Below is a small trained network, with its code and all its weights. Each question gives an input and a class and asks what happens when units are switched off, that is, made to give their printed mean instead of their output.

import numpy as np


def w(rows, s, z=0):
    codes = np.array(rows[::2]) - 128.0
    scale = np.full(codes.shape[1], s)
    scale[-1] = z or s
    return codes * scale


def norm(h):
    return h / np.sqrt((h * h).mean(-1, keepdims=True) + 1e-5)


def f(y):
    return np.maximum(y, 0)


def log_softmax(a):
    a = a - a.max(-1, keepdims=True)
    return a - np.log(np.exp(a).sum(-1, keepdims=True))


def net(x, mask):
    res = np.array(x, float).reshape(1, 7) / 4 @ E
    u = 0
    for l in range(2):
        y = f(norm(res) @ A[l][:, :-1].T + A[l][:, -1])
        res = res + np.where(mask[u : u + 15], y, B[l][:, -1]) @ B[l][:, :-1]
        u += 15
    return log_softmax(norm(res)[-1] @ U[:, :-1].T + U[:, -1])


A, B = {}, {}
E = w([
[129,127,128],'x0',
[79,87,27],'x1',
[165,10,153],'x2',
[125,130,128],'x3',
[131,129,128],'x4',
[254,122,66],'x5',
[131,128,129],'x6',
],0.0086)
A[0] = w([
[48,93,7,55],'L0N0',
[136,193,127,134],'L0N1',
[55,137,132,141],'L0N2',
[109,106,34,63],'L0N3',
[130,171,144,141],'L0N4',
[34,108,157,119],'L0N5',
[115,91,106,37],'L0N6',
[138,52,153,4],'L0N7',
[115,136,169,100],'L0N8',
[102,199,78,48],'L0N9',
[83,148,83,199],'L0N10',
[151,163,92,138],'L0N11',
[172,131,117,177],'L0N12',
[99,155,66,106],'L0N13',
[80,101,167,34],'L0N14',
],0.019,0.0042)
B[0] = w([
[254,58,140,255],'L0N0',
[78,71,149,196],'L0N1',
[153,113,51,220],'L0N2',
[216,64,91,201],'L0N3',
[111,89,184,176],'L0N4',
[174,173,40,247],'L0N5',
[137,59,158,151],'L0N6',
[1,29,157,179],'L0N7',
[193,181,124,163],'L0N8',
[24,58,155,203],'L0N9',
[150,54,124,217],'L0N10',
[74,140,91,185],'L0N11',
[68,235,68,194],'L0N12',
[152,58,130,193],'L0N13',
[115,192,68,180],'L0N14',
],0.009,0.0081)
A[1] = w([
[180,61,128,125],'L1N0',
[98,54,129,89],'L1N1',
[158,118,89,133],'L1N2',
[113,201,118,2],'L1N3',
[171,125,30,197],'L1N4',
[197,82,34,179],'L1N5',
[88,142,52,183],'L1N6',
[78,29,107,135],'L1N7',
[188,129,117,86],'L1N8',
[145,19,87,217],'L1N9',
[149,195,235,149],'L1N10',
[98,59,167,141],'L1N11',
[111,116,189,96],'L1N12',
[138,174,250,148],'L1N13',
[114,112,125,3],'L1N14',
],0.012,0.0032)
B[1] = w([
[53,164,142,187],'L1N0',
[108,122,175,178],'L1N1',
[94,177,136,169],'L1N2',
[119,121,176,142],'L1N3',
[152,234,90,225],'L1N4',
[76,210,163,245],'L1N5',
[254,180,171,188],'L1N6',
[88,175,219,218],'L1N7',
[163,176,61,152],'L1N8',
[79,168,201,253],'L1N9',
[156,53,95,156],'L1N10',
[101,72,125,173],'L1N11',
[175,103,87,142],'L1N12',
[186,68,91,156],'L1N13',
[141,128,143,128],'L1N14',
],0.0077,0.011)
U = w([
[132,255,107,56],'0',
[84,103,188,249],'1',
[242,50,128,88],'2',
],0.014,0.0015)

Each question gives the input, the list of numbers given to net, and the class t.
The units are the neurons (one row each of A and B). Each row of codes is followed by its name. A weight is (code - 128) times the scale printed after its matrix; where a second scale follows, it is the last column's (A, B and U).
mask holds one flag per neuron, layer by layer. A switched-off neuron (its flag False) gives its mean, the last column of its row in B, instead of its output. The means were averaged over made-up inputs and are rounded, as every weight is.
A unit's drop is (log p(t) with every unit on - log p(t) with that unit switched off) / (log p(t) with every unit on - log p(t) with every unit switched off).
The circuit of an input: a set's keep is (log p(t) with only the set's units on - log p(t) with every unit switched off) / (log p(t) with every unit on - log p(t) with every unit switched off). Starting from the 12 units with the biggest drops (on a tie, the unit counted first), units are removed one at a time, each time the one whose removal leaves the highest keep (on an exact tie, the one counted first), for as long as the keep stays at least 0.8.
units of the circuit, in order: the units of the circuit, biggest drop first
k most important neurons: the k neurons with the biggest drops, biggest first
k most important neurons of layer l: the k neurons of layer l with the biggest drops, biggest first
drop when u is switched off: that unit's drop, to one decimal
input [8,-7,4,6,2,-6,-4], class 2: most important neuron => (L0N12)
input [7,7,-8,-2,-2,6,-5], class 1: 3 most important neurons of layer 0 => (L0N9 L0N5 L0N13)
input [3,-6,0,5,-3,-7,3], class 0: 2 most important neurons of layer 0 => (L0N5 L0N14)
input [-1,-3,4,-5,0,3,1], class 1: 2 most important neurons => (L0N7 L0N5)
input [7,6,3,-8,-1,-5,-6], class 2: 3 most important neurons of layer 0 => (L0N0 L0N3 L0N12)
input [1,-6,-8,-1,7,1,6], class 1: 2 most important neurons of layer 0 => (L0N0 L0N9)
input [-6,-7,0,0,2,-5,-3], class 2: 2 most important neurons of layer 0 => (L0N12 L0N4)
input [-2,2,7,-7,-1,5,5], class 1: 2 most important neurons of layer 0 => (L0N7 L0N5)
input [8,8,-8,5,7,-1,1], class 1: 2 most important neurons => (L0N9 L1N9)
input [2,-6,7,4,-5,7,3], class 0: drop when L0N9 is switched off => 0.5
input [-6,-2,-6,-6,4,4,3], class 1: drop when L0N9 is switched off => 0.2
input [-5,-5,1,-2,-6,-7,-1], class 0: drop when L0N5 is switched off => 0.1
input [7,-7,-3,8,-5,-1,-2], class 2: drop when L1N4 is switched off => 0.0
input [5,5,3,8,4,-3,1], class 2: units of the circuit, in order => (L0N0)
